Below are the code and all the weights of a small trained network. Each question names an input and a target symbol and asks about switching units off, where a switched-off unit gives its printed mean instead of its output.

import numpy as np


def w(rows, s, z=0):
    codes = np.array(rows[::2]) - 128.0
    scale = np.full(codes.shape[1], s)
    scale[-1] = z or s
    return codes * scale


def f(y):
    return y / 2 * (1 + np.tanh(0.7978845608 * (y + 0.044715 * y**3)))


def softmax(a):
    e = np.exp(a - a.max(-1, keepdims=True))
    return e / e.sum(-1, keepdims=True)


def log_softmax(a):
    a = a - a.max(-1, keepdims=True)
    return a - np.log(np.exp(a).sum(-1, keepdims=True))


def net(x, mask):
    ids = ['αζλμπστψω'.index(c) for c in x.split()]
    T = len(ids)
    res = E[ids] + P[:T]
    u = 0
    for l in range(2):
        r = res
        for j in range(2):
            rows = slice(4 * j, 4 * j + 4)
            q, k, v = (r @ M[l][rows].T for M in (Q, K, V))
            z = softmax(np.where(np.tri(T) > 0, q @ k.T / 4**0.5, -1e9)) @ v
            o = O[l][rows]
            res = res + np.where(mask[u + j], z, o[:, -1]) @ o[:, :-1]
        u += 2
        y = f(res @ A[l][:, :-1].T + A[l][:, -1])
        res = res + np.where(mask[u : u + 8], y, B[l][:, -1]) @ B[l][:, :-1]
        u += 8
    return log_softmax(res[-1] @ U[:, :-1].T + U[:, -1])


Q, K, V, O, A, B = {}, {}, {}, {}, {}, {}
E = w([
[116,181,107,155],'α',
[118,171,81,163],'ζ',
[106,69,116,92],'λ',
[130,177,97,132],'μ',
[81,35,108,103],'π',
[139,149,65,143],'σ',
[70,133,164,70],'τ',
[254,5,64,128],'ψ',
[249,158,196,47],'ω',
],0.0056)
P = w([
[198,214,165,227],'0',
[178,80,169,141],'1',
[163,118,144,119],'2',
[145,148,113,91],'3',
[124,109,100,59],'4',
[116,115,86,35],'5',
[102,134,63,18],'6',
[89,134,42,10],'7',
[74,119,34,1],'8',
],0.0036)
Q[0] = w([
[111,19,210,96],'L0H0',
[158,85,128,3],'L0H0',
[127,79,156,11],'L0H0',
[56,155,167,180],'L0H0',
[93,40,218,136],'L0H1',
[100,147,81,100],'L0H1',
[99,178,86,219],'L0H1',
[111,125,139,175],'L0H1',
],0.018)
K[0] = w([
[96,74,206,8],'L0H0',
[79,156,81,32],'L0H0',
[64,117,121,22],'L0H0',
[109,58,188,168],'L0H0',
[240,165,64,54],'L0H1',
[96,147,96,193],'L0H1',
[166,129,219,195],'L0H1',
[175,134,160,134],'L0H1',
],0.016)
V[0] = w([
[57,140,129,170],'L0H0',
[60,116,96,205],'L0H0',
[174,83,88,165],'L0H0',
[174,139,158,68],'L0H0',
[171,114,167,148],'L0H1',
[156,130,109,92],'L0H1',
[32,142,50,122],'L0H1',
[188,96,254,227],'L0H1',
],0.01)
O[0] = w([
[109,210,101,118,44],'L0H0',
[117,213,85,176,2],'L0H0',
[142,111,119,203,109],'L0H0',
[135,67,161,86,222],'L0H0',
[133,102,174,150,151],'L0H1',
[167,109,101,114,163],'L0H1',
[93,176,43,95,55],'L0H1',
[91,100,254,191,133],'L0H1',
],0.0099,0.003)
A[0] = w([
[67,91,106,118,120],'L0N0',
[139,220,191,107,114],'L0N1',
[8,211,175,131,5],'L0N2',
[75,163,81,201,79],'L0N3',
[121,167,143,195,59],'L0N4',
[70,91,105,118,103],'L0N5',
[74,96,106,119,83],'L0N6',
[69,93,106,118,106],'L0N7',
],0.011,0.0013)
B[0] = w([
[50,120,120,123,216],'L0N0',
[145,136,200,130,73],'L0N1',
[66,56,215,118,19],'L0N2',
[118,5,87,145,43],'L0N3',
[107,244,75,220,2],'L0N4',
[49,120,118,124,201],'L0N5',
[45,127,113,131,147],'L0N6',
[50,123,119,126,190],'L0N7',
],0.017,0.00049)
Q[1] = w([
[243,146,136,160],'L1H0',
[127,2,111,22],'L1H0',
[99,28,117,102],'L1H0',
[123,141,128,116],'L1H0',
[124,113,152,94],'L1H1',
[120,199,129,231],'L1H1',
[246,206,108,133],'L1H1',
[173,121,121,92],'L1H1',
],0.015)
K[1] = w([
[164,158,207,189],'L1H0',
[236,129,99,40],'L1H0',
[185,113,75,110],'L1H0',
[122,128,132,110],'L1H0',
[116,109,110,107],'L1H1',
[115,198,187,204],'L1H1',
[138,93,80,248],'L1H1',
[134,83,93,122],'L1H1',
],0.016)
V[1] = w([
[120,119,142,121],'L1H0',
[149,59,82,246],'L1H0',
[150,134,216,100],'L1H0',
[121,123,134,121],'L1H0',
[102,150,164,148],'L1H1',
[97,52,103,176],'L1H1',
[148,124,97,179],'L1H1',
[147,82,73,171],'L1H1',
],0.013)
O[1] = w([
[122,132,126,126,147],'L1H0',
[116,126,46,9,108],'L1H0',
[93,193,125,194,249],'L1H0',
[124,129,127,124,135],'L1H0',
[121,125,137,64,115],'L1H1',
[74,62,86,135,134],'L1H1',
[157,73,88,102,96],'L1H1',
[133,66,78,154,115],'L1H1',
],0.012,0.016)
A[1] = w([
[208,170,121,92,212],'L1N0',
[162,102,60,168,116],'L1N1',
[101,71,174,86,255],'L1N2',
[104,153,92,74,84],'L1N3',
[196,122,168,164,193],'L1N4',
[234,101,167,136,59],'L1N5',
[148,66,151,79,25],'L1N6',
[141,52,251,93,202],'L1N7',
],0.015,0.0026)
B[1] = w([
[225,152,190,189,146],'L1N0',
[143,71,187,198,158],'L1N1',
[175,116,50,99,147],'L1N2',
[80,171,182,36,164],'L1N3',
[157,113,17,81,249],'L1N4',
[32,145,250,137,168],'L1N5',
[77,109,39,253,151],'L1N6',
[76,46,215,119,201],'L1N7',
],0.019,0.011)
U = w([
[252,135,150,108,252],'α',
[72,67,214,91,113],'ζ',
[115,189,103,20,159],'λ',
[174,65,124,215,7],'μ',
[98,87,44,94,110],'π',
[179,122,125,119,120],'σ',
[166,147,57,97,238],'τ',
[17,248,126,213,87],'ψ',
[156,122,111,120,115],'ω',
],0.0036,0.0028)

Each question gives the input, a string of symbols that net reads in full, and the target symbol t.
The units are the heads (4 rows each of Q, K, V and O) and the neurons (one row each of A and B). Each row of codes is followed by its name. A weight is (code - 128) times the scale printed after its matrix; where a second scale follows, it is the last column's (O, A, B and U).
mask holds one flag per unit, layer by layer, with each layer's heads first. A switched-off unit (its flag False) gives its mean, the last column of its rows in O or B, instead of its output. The means were averaged over made-up inputs and are rounded, as every weight is.
A unit's drop is (log p(t) with every unit on - log p(t) with that unit switched off) / (log p(t) with every unit on - log p(t) with every unit switched off).
The circuit of an input: a set's keep is (log p(t) with only the set's units on - log p(t) with every unit switched off) / (log p(t) with every unit on - log p(t) with every unit switched off). Starting from the 12 units with the biggest drops (on a tie, the unit counted first), units are removed one at a time, each time the one whose removal leaves the highest keep (on an exact tie, the one counted first), for as long as the keep stays at least 0.8.
units of the circuit, in order: the units of the circuit, biggest drop first
most important unit: the unit with the biggest drop
top k neurons: the k neurons with the biggest drops, biggest first
top k neurons in layer l: the k neurons of layer l with the biggest drops, biggest first
heads that matter: for each layer, one digit per head in row order, 1 if its drop is at least 0.15 and else 0, layers parted by /
input π ζ ω τ α τ τ μ λ, target ζ: units of the circuit, in order : (L0H1 L1H0 L1N7 L1N4)
input α ζ α μ, target λ: top 3 neurons : (L1N3 L0N3 L0N2)
input τ ζ ω ω τ, target ψ: heads that matter : 00 / 10
input α ω τ ψ π, target λ: heads that matter : 01 / 10
input α σ α, target λ: heads that matter : 11 / 10
input ω σ τ τ ω σ ψ, target μ: most important unit : L1H1
input μ ζ ω ζ, target α: top 2 neurons in layer 0 : (L0N4 L0N1)
input ω ω α, target ψ: units of the circuit, in order : (L1H0 L0H1 L1N4 L1N7)
input ψ ω μ μ, target ζ: top 4 neurons : (L1N1 L1N3 L1N4 L0N2)
input τ π ω μ μ π τ λ, target ζ: units of the circuit, in order : (L0H1 L1H0 L1N7)
input α ζ μ, target λ: top 4 neurons in layer 0 : (L0N3 L0N2 L0N1 L0N4)
input ζ α μ, target π: top 4 neurons : (L0N3 L1N6 L1N3 L0N4)
input μ ω ω ω ψ ω, target μ: heads that matter : 10 / 11
input τ ζ π τ τ ω τ, target ψ: heads that matter : 01 / 00
input ω π ω ω ω ω, target ζ: most important unit : L0H0
input τ ζ μ, target τ: heads that matter : 11 / 10
input ψ τ σ τ μ τ, target ζ: units of the circuit, in order : (L1H0 L1N7 L0H1)
input ω α ω α, target ψ: heads that matter : 11 / 10
input ψ ω μ π, target ψ: heads that matter : 10 / 10
input τ λ π λ τ ω, target ζ: units of the circuit, in order : (L1H0 L1N7)
input α ω ζ, target λ: top 4 neurons : (L0N3 L0N2 L1N3 L0N1)
input ζ ζ τ ω π ω ω ω π, target ψ: heads that matter : 00 / 01
input σ τ ω τ ω ω ψ ψ ω, target μ: heads that matter : 11 / 01
